Here is a tiny trained network, its code and every weight. The questions are about switching its units off for an input and a class, where a switched-off unit gives its printed mean instead of its output.

import numpy as np


def w(rows, s, z=0):
    codes = np.array(rows[::2]) - 128.0
    scale = np.full(codes.shape[1], s)
    scale[-1] = z or s
    return codes * scale


def f(y):
    return y / 2 * (1 + np.tanh(0.7978845608 * (y + 0.044715 * y**3)))


def log_softmax(a):
    a = a - a.max(-1, keepdims=True)
    return a - np.log(np.exp(a).sum(-1, keepdims=True))


def net(x, mask):
    res = np.array(x, float).reshape(1, 8) / 4 @ E
    y = f(res @ A[0][:, :-1].T + A[0][:, -1])
    res = res + np.where(mask, y, B[0][:, -1]) @ B[0][:, :-1]
    return log_softmax(res[-1] @ U[:, :-1].T + U[:, -1])


A, B = {}, {}
E = w([
[178,173,150,149,105,101,95,102,127],'x0',
[129,188,150,54,63,111,136,172,164],'x1',
[178,182,139,162,94,89,154,132,121],'x2',
[121,124,84,137,136,84,148,179,126],'x3',
[108,125,133,166,131,122,66,96,120],'x4',
[167,80,170,128,103,92,154,123,172],'x5',
[52,157,143,142,171,6,196,138,160],'x6',
[126,116,170,160,175,136,107,129,147],'x7',
],0.012)
A[0] = w([
[92,153,189,119,166,237,181,38,116,130],'n1',
[148,168,162,150,90,98,154,138,123,138],'n2',
[109,159,165,131,119,187,191,82,114,68],'n3',
[124,94,119,122,118,128,129,170,150,77],'n4',
[75,153,144,115,97,140,90,144,128,44],'n5',
[49,211,24,106,112,64,223,185,90,54],'n6',
[144,139,109,122,173,167,87,119,126,85],'n7',
[87,9,128,137,56,148,202,164,152,108],'n8',
[136,37,117,90,17,40,131,77,148,120],'n9',
[149,108,85,135,108,204,125,124,103,86],'n10',
[76,102,46,218,179,95,121,125,85,91],'n11',
[141,115,111,125,116,167,111,139,110,84],'n12',
[142,169,118,149,124,118,126,160,118,113],'n13',
[159,179,138,167,96,112,160,89,105,64],'n14',
[77,115,70,200,147,120,143,107,95,143],'n15',
[150,173,146,168,61,63,140,119,125,82],'n16',
[168,105,64,124,79,239,122,98,89,120],'n17',
[168,129,66,133,86,228,128,109,83,122],'n18',
[166,97,115,145,158,124,118,144,125,3],'n19',
[50,197,141,48,77,152,52,105,126,155],'n20',
],0.016,0.0044)
B[0] = w([
[46,157,133,22,109,107,146,142,130,191],'n1',
[132,129,132,149,50,72,121,110,114,179],'n2',
[64,138,137,103,97,106,115,99,114,144],'n3',
[153,118,157,113,147,152,134,101,152,141],'n4',
[121,147,131,112,99,182,133,121,112,148],'n5',
[96,134,88,7,208,56,113,131,129,250],'n6',
[112,154,152,107,118,118,168,141,139,169],'n7',
[140,99,221,27,85,179,127,156,131,183],'n8',
[44,111,113,138,129,33,143,116,120,188],'n9',
[145,208,95,117,133,129,113,128,109,203],'n10',
[38,106,143,214,102,162,129,114,119,204],'n11',
[135,167,108,125,153,143,140,102,141,169],'n12',
[146,122,122,130,132,91,141,107,169,151],'n13',
[193,108,142,145,119,124,120,157,147,168],'n14',
[79,114,143,191,102,143,143,121,134,184],'n15',
[195,94,136,151,110,69,140,126,110,196],'n16',
[166,238,87,122,112,120,121,127,148,252],'n17',
[178,211,134,114,86,140,134,111,114,236],'n18',
[125,165,126,118,142,156,123,123,151,137],'n19',
[117,177,140,210,119,224,125,128,143,201],'n20',
],0.021,0.022)
U = w([
[33,107,159,159,124,176,160,91,156,255],'0',
[160,194,118,140,101,205,133,108,173,157],'1',
[180,95,150,212,55,105,168,87,161,77],'2',
[138,66,83,140,115,201,149,135,32,28],'3',
[71,63,109,214,164,110,139,71,149,35],'4',
[161,37,189,117,172,255,121,168,192,34],'5',
[106,98,124,58,153,80,166,113,166,224],'6',
],0.0074,0.0046)

Each question gives the input, the list of numbers given to net, and the class t.
The units are the neurons (one row each of A and B). Each row of codes is followed by its name. A weight is (code - 128) times the scale printed after its matrix; where a second scale follows, it is the last column's (A, B and U).
mask holds one flag per neuron, in row order. A switched-off neuron (its flag False) gives its mean, the last column of its row in B, instead of its output. The means were averaged over made-up inputs and are rounded, as every weight is.
A unit's drop is (log p(t) with every unit on - log p(t) with that unit switched off) / (log p(t) with every unit on - log p(t) with every unit switched off).
The circuit of an input: a set's keep is (log p(t) with only the set's units on - log p(t) with every unit switched off) / (log p(t) with every unit on - log p(t) with every unit switched off). Starting from the 12 units with the biggest drops (on a tie, the unit counted first), units are removed one at a time, each time the one whose removal leaves the highest keep (on an exact tie, the one counted first), for as long as the keep stays at least 0.8.
circuit, biggest first: the units of the circuit, biggest drop first
unit that matters most: the unit with the biggest drop
k most important neurons: the k neurons with the biggest drops, biggest first
drop of u: that unit's drop, to one decimal
input [-6,2,5,-6,2,-3,5,-5], class 6: unit that matters most -> n6
input [-6,7,-5,3,-2,7,-1,2], class 5: circuit, biggest first -> [n8, n17]
input [4,-8,-2,2,8,7,4,7], class 4: circuit, biggest first -> [n8, n18]
input [-3,8,2,-7,0,3,5,2], class 6: 2 most important neurons -> [n11, n18]
input [1,2,-2,-8,7,-1,7,-6], class 0: circuit, biggest first -> [n20, n17]
input [3,4,3,5,-1,-1,-3,-3], class 6: 2 most important neurons -> [n6, n11]
input [4,1,7,-5,-3,6,4,-6], class 2: 2 most important neurons -> [n16, n2]
input [2,-7,7,0,-1,5,3,-6], class 2: 2 most important neurons -> [n16, n14]
input [2,5,-1,2,7,8,0,-3], class 2: circuit, biggest first -> [n6, n16]
input [1,-6,-3,8,5,-4,4,-8], class 4: 2 most important neurons -> [n11, n8]
input [5,-7,5,-2,7,0,2,4], class 4: circuit, biggest first -> [n18, n8]
input [7,2,5,-3,-1,1,7,0], class 6: 3 most important neurons -> [n6, n20, n11]
input [-4,1,-8,-1,6,-3,1,-5], class 0: 4 most important neurons -> [n18, n11, n17, n15]
input [4,2,8,7,-4,-1,-4,-8], class 6: circuit, biggest first -> [n6]
input [3,-1,2,7,-6,4,-2,6], class 2: 2 most important neurons -> [n6, n1]
input [7,8,-7,3,3,8,0,-5], class 2: 2 most important neurons -> [n6, n16]
input [4,0,-4,-3,3,-6,8,-6], class 0: 2 most important neurons -> [n20, n11]
input [6,-7,8,-2,-2,-8,5,-5], class 4: 2 most important neurons -> [n11, n6]
input [4,-3,3,5,2,3,-4,-6], class 2: 2 most important neurons -> [n6, n9]
input [-4,-7,5,-1,-5,8,-3,8], class 5: unit that matters most -> n6
input [5,-3,8,8,-4,4,2,-3], class 6: drop of n6 -> 4.4
input [-8,-3,1,2,6,4,6,-3], class 0: drop of n11 -> 1.4
input [-1,0,5,7,4,4,-3,1], class 2: drop of n6 -> 1.0
input [6,6,4,-3,-1,3,-1,0], class 2: drop of n10 -> 0.0
